Each row has a name. Each piece below is followed by the name of the row it came from, unless a question asks for something else. Each question is about the rows just above it.

[176 128 151 133 144] = k298
[141 128 151 136 144] = k119
[208 128 151 168 144] = k564
[192 136 151 144 136] = k103
[168 136 151 136 144] = k434
[144 128 151 144 136] = k214
[212 136 151 144 152] = k395
[141 128 151 136 133] = k756
[160 128 151 160 156] = k57
k756 without one entry, shuffled: [141 136 128 133]. Gone: : [151]
Where do [141 128 151 136 133] appear? : k756

[104 116  68 128 142 123 137 130 126 143 129 140 129 119 109 113 122 137
 139 148 160 146 137 117 128 142 124 119 118 128 128 112 132 181 126 127
 123 123 144 128 135 151 104  84 115 133 126 129  96 122 122 173 115 127
 130 118 120 133 114 116] -> k818
[ 77 115 131 132 166 106 149 136 129 132 124 141 146 143  88 113 103 159
 139 167 200 146 173 107 135 137 119 109 103 136 132  91 162 181 112 102
 139 146 148 152 144 152 112 115 138 156 108 120  94 127 122  59 128 128
 148 127 119 151 126 101] -> k868
[104 116  68 128 142 123 137 130 126 143 129 140 129 119 109 113 122 137
 139 148 160 146 137 117 128 142 124 119 118 128 128 112 132 148 126 127
 123 123 144 128 135 151 104  84 115 133 126 129  96 124 122 173 115 127
 130 118 120 133 115 116] -> k572
Print row k818. : [104 116  68 128 142 123 137 130 126 143 129 140 129 119 109 113 122 137
 139 148 160 146 137 117 128 142 124 119 118 128 128 112 132 181 126 127
 123 123 144 128 135 151 104  84 115 133 126 129  96 122 122 173 115 127
 130 118 120 133 114 116]
The row with [104 116  68 128 142 123 137 130 126 143 129 140 129 119 109 113 122 137
 139 148 160 146 137 117 128 142 124 119 118 128 128 112 132 148 126 127
 123 123 144 128 135 151 104  84 115 133 126 129  96 124 122 173 115 127
 130 118 120 133 115 116] is : k572

[ 78  58 215 115  57  46 148 123] = k699
[128  42  48 202 183 112  70  73] = k655
[ 78  58 215 115  57  46 148 203] = k335
[216  78  46 148 203 115  57  58] = k245
Shuffled k245 with one entry gone: [115 148 203  57  46 216  58], missing : [78]
Which row holds these entries in another order? [203 148  46  57 115 215  58  78] : k335

[152 184  79 138 141] : k297
[185 150 151 107 153] : k641
[167 193 150 107 131] : k328
[152 169  79 107 106] : k276
[103  79  73 107  78] : k773
[149 184  79 107  99] : k463
[147  90  75 107 161] : k43
Print row k463. : [149 184  79 107  99]
Which entry of k773 is missing from [ 73  78 107 103]? : [79]
k641 without one entry, shuffled: [153 107 150 185]. Gone: : [151]

[145 121  99 134  88 139 107  57  66 118 106 114 148 133 167 118] = k780
[127 124 109 125 143 141 129 139 155 135 138 152 107 129 114 117] = k183
[126 124 109 125 137 137 130 133 148 130 131 145 116 126 116 112] = k113
[104 131 106 117 108 115 126  91 121 109 107 103 157 111 104 113] = k98
[ 86 118  57 107  99 118 134  66 139  88  75 110 170  93  77  50] = k216
[ 57  66  88  99 106 107 114 118 118 121 133 134 139 145 148 167] is which row reordered? : k780
Print row k113. : [126 124 109 125 137 137 130 133 148 130 131 145 116 126 116 112]
Which row holds [ 88 139  66 134 118  99 107  57] read backwards? : k216

[116 153 124 107  90 133 210 138 115 128 127 138 112 111 128 148 104 144
 139 111 133 126  84 150] -> k424
[164 124 141 135 113 140 143 133 151 171 121 149 118 135 175 116 174 104
 114 157 149 114 137 125] -> k275
[140 144 127 123  91 120 121 151 129 136 116 141 103 121 113 150 154 105
 131 160 127  97 158 132] -> k374
[128 145 138 129 108 131 153 128 125 122 115 134 135 126 134 155 128 142
 104 122 114 153 115 114] -> k704
[141 144 124 143 121 124 111 124 148 142 168 106  98 121 148 107 121 109
 185 155  93 127 143 134] -> k48
[109 144 124 143 121 124 111 124 148 142 150 106  98 121 148 140 121 109
 185 155  93 127 143 134] -> k827
[167 154 138 115 168 121 118 135  84 127 133 136 136 122 118 144 147 143
 100 157 146 153 145 117] -> k799
[107 108 128 131 170 131 131 139  91 114 134 114 175 126 107 137 117 150
 143 122 102 125 140 155] -> k945
[131 111 124 149 125 140 111 134 102 147  85 132  97 136 138  93 149  74
 103 132 137 126 144 125] -> k953
Print row k945. : [107 108 128 131 170 131 131 139  91 114 134 114 175 126 107 137 117 150
 143 122 102 125 140 155]
k799 without one entry, shuffled: [143 135 168 153 133 136 154 118  84 147 122 167 136 117 121 157 138 127
 115 145 100 118 144]. Gone: : [146]
Print row k374. : [140 144 127 123  91 120 121 151 129 136 116 141 103 121 113 150 154 105
 131 160 127  97 158 132]

[135 147 140 134] -> k59
[196 176 121 195] -> k526
[169 136 152 215] -> k807
[140 148 135 134] -> k590
Put [134 140 147 135] back in order: which row is it? : k59
Which row holds [135 148 140] read backwards? : k590
Print row k807. : [169 136 152 215]

[113 107 178 110 116 169 188 182 114 108  98 110 105 112 174 105] = k630
[137 146  80 147 141  88  72  80 140 152 152 143 146 137  85 151] = k852
[140 128  80 133 156  88  82  89 147 133 115 131 117 139  85 128] = k279
[110 135 161 128 101 152 164 153 105 119 137 130 139 110 154 131] = k182
[109 158 124 154  97 126 117 118 103 153 173 151 167 110 108 162] = k758
[128 140 133  88 131 139  89  85 156  82 117 115  80 147 133 129] = k651
[126 115 189 109 125 176 196 184 126 104 111 117 117 126 182 108] = k337
[125 153 117 148 117 119 113 111 122 145 163 149 161 126 117 154] = k965
[161 105 115 153 141  78  60  70 137 155 150 145 147 131  73 153] = k478
[127 118 160 116 128 152 169 162 128 108 107 120 114 126 156 111] = k533
[100 143 178 139  82 174 174 169  91 133 158 135 156  99 174 143] = k516
[107 153 115 150  93 119 104 107  99 151 170 148 161 108 115 158] = k716
[115 108 161] is which row, read backwards? : k716
Print row k716. : [107 153 115 150  93 119 104 107  99 151 170 148 161 108 115 158]
[ 80  82  85  88  89 115 117 128 128 131 133 133 139 140 147 156] is which row reordered? : k279
k758 without one entry, shuffled: [124 118 162 173 103  97 126 158 108 151 154 167 117 153 110]. Gone: : [109]
Which row holds this, read backwards? [153 164 152 101 128] : k182
Print row k651. : [128 140 133  88 131 139  89  85 156  82 117 115  80 147 133 129]
Print row k478. : [161 105 115 153 141  78  60  70 137 155 150 145 147 131  73 153]

[126  89 108 125] = k81
[101 138  82 111] = k589
[137  82 111 213] = k706
[ 82 138  81 111] = k176
Put [111  81 138  82] back in order: which row is it? : k176
Which entry of k589 is missing from [138 111 101]? : [82]
Put [ 82 111 101 138] back in order: which row is it? : k589
Which entry of k81 is missing from [108 126  89]? : [125]
Which row holds this, read backwards? [ 81 138] : k176
Which entry of k176 is missing from [111 138  81]? : [82]
Which row holds this, read backwards? [125 108  89] : k81

